Here is a tiny trained network, its code and every weight. The questions are about switching its units off for an input and a class, where a switched-off unit gives its printed mean instead of its output.

import numpy as np


def w(rows, s, z=0):
    codes = np.array(rows[::2]) - 128.0
    scale = np.full(codes.shape[1], s)
    scale[-1] = z or s
    return codes * scale


def norm(h):
    return h / np.sqrt((h * h).mean(-1, keepdims=True) + 1e-5)


def f(y):
    return y / 2 * (1 + np.tanh(0.7978845608 * (y + 0.044715 * y**3)))


def log_softmax(a):
    a = a - a.max(-1, keepdims=True)
    return a - np.log(np.exp(a).sum(-1, keepdims=True))


def net(x, mask):
    res = np.array(x, float).reshape(1, 8) / 4 @ E
    u = 0
    for l in range(3):
        y = f(norm(res) @ A[l][:, :-1].T + A[l][:, -1])
        res = res + np.where(mask[u : u + 3], y, B[l][:, -1]) @ B[l][:, :-1]
        u += 3
    return log_softmax(norm(res)[-1] @ U[:, :-1].T + U[:, -1])


A, B = {}, {}
E = w([
[136,160,40,143],'x0',
[127,130,126,128],'x1',
[128,127,127,121],'x2',
[37,128,75,184],'x3',
[132,131,129,128],'x4',
[101,254,115,107],'x5',
[129,127,131,125],'x6',
[130,127,128,128],'x7',
],0.0072)
A[0] = w([
[17,253,112,148,2],'0.n0',
[12,224,213,127,64],'0.n1',
[17,220,202,153,170],'0.n2',
],0.0061,0.0037)
B[0] = w([
[87,84,66,185,205],'0.n0',
[78,2,93,159,206],'0.n1',
[69,50,76,93,254],'0.n2',
],0.0098,0.0036)
A[1] = w([
[104,167,18,151,255],'1.n0',
[254,126,47,89,137],'1.n1',
[38,47,110,179,225],'1.n2',
],0.0076,0.0036)
B[1] = w([
[204,157,190,142,211],'1.n0',
[63,3,144,202,161],'1.n1',
[149,169,143,78,255],'1.n2',
],0.012,0.0084)
A[2] = w([
[119,46,225,136,57],'2.n0',
[100,69,196,21,113],'2.n1',
[2,140,144,143,3],'2.n2',
],0.0075,0.0033)
B[2] = w([
[154,196,164,125,212],'2.n0',
[120,243,17,170,254],'2.n1',
[143,1,28,131,125],'2.n2',
],0.0074,0.0051)
U = w([
[212,133,200,129,46],'0',
[87,203,112,93,94],'1',
[75,2,109,138,250],'2',
],0.015,0.0025)

Each question gives the input, the list of numbers given to net, and the class t.
The units are the neurons (one row each of A and B). Each row of codes is followed by its name. A weight is (code - 128) times the scale printed after its matrix; where a second scale follows, it is the last column's (A, B and U).
mask holds one flag per neuron, layer by layer. A switched-off neuron (its flag False) gives its mean, the last column of its row in B, instead of its output. The means were averaged over made-up inputs and are rounded, as every weight is.
A unit's drop is (log p(t) with every unit on - log p(t) with that unit switched off) / (log p(t) with every unit on - log p(t) with every unit switched off).
The circuit of an input: a set's keep is (log p(t) with only the set's units on - log p(t) with every unit switched off) / (log p(t) with every unit on - log p(t) with every unit switched off). Starting from all 9 units, units are removed one at a time, each time the one whose removal leaves the highest keep (on an exact tie, the one counted first), for as long as the keep stays at least 0.8.
units of the circuit, in order: the units of the circuit, biggest drop first
unit that matters most: the unit with the biggest drop
k most important neurons: the k neurons with the biggest drops, biggest first
drop of u: that unit's drop, to one decimal
input [-3,-4,6,-5,3,1,-2,-2], class 1: unit that matters most => 1.n0
input [-6,4,-8,4,7,2,3,-3], class 2: 2 most important neurons => 0.n1, 0.n2
input [3,3,-1,-7,2,-7,-5,-8], class 2: 3 most important neurons => 1.n1, 1.n0, 1.n2
input [-5,-3,4,-8,1,3,6,-7], class 1: units of the circuit, in order => 1.n0, 2.n1
input [7,-8,1,4,3,-8,-2,5], class 0: units of the circuit, in order => 1.n0, 0.n2, 0.n1
input [1,-2,8,7,0,-2,7,7], class 0: 2 most important neurons => 1.n0, 2.n1
input [-4,-2,7,-8,-8,2,-8,8], class 1: 2 most important neurons => 1.n0, 2.n1
input [8,1,-8,-7,8,6,-4,-4], class 0: 2 most important neurons => 2.n1, 1.n1
input [-8,-3,-8,5,-3,2,2,7], class 2: 3 most important neurons => 0.n1, 0.n2, 2.n2
input [4,-6,8,-8,-6,-5,3,-5], class 2: 2 most important neurons => 1.n1, 1.n0
input [4,8,7,-5,0,4,1,-5], class 0: 2 most important neurons => 0.n1, 2.n1
input [-2,-1,-7,5,-6,7,-8,8], class 2: 2 most important neurons => 0.n1, 0.n0
input [6,7,8,-1,0,8,-1,-4], class 0: drop of 0.n0 => -0.1
input [8,6,5,-8,8,-7,-7,-7], class 2: units of the circuit, in order => 1.n1
input [5,3,-1,-7,-8,-6,4,-6], class 2: 2 most important neurons => 1.n1, 1.n0
input [-3,-4,-8,-8,2,3,-1,1], class 1: drop of 1.n0 => 1.5
input [-7,5,2,1,-1,-7,2,2], class 1: drop of 2.n1 => 0.4
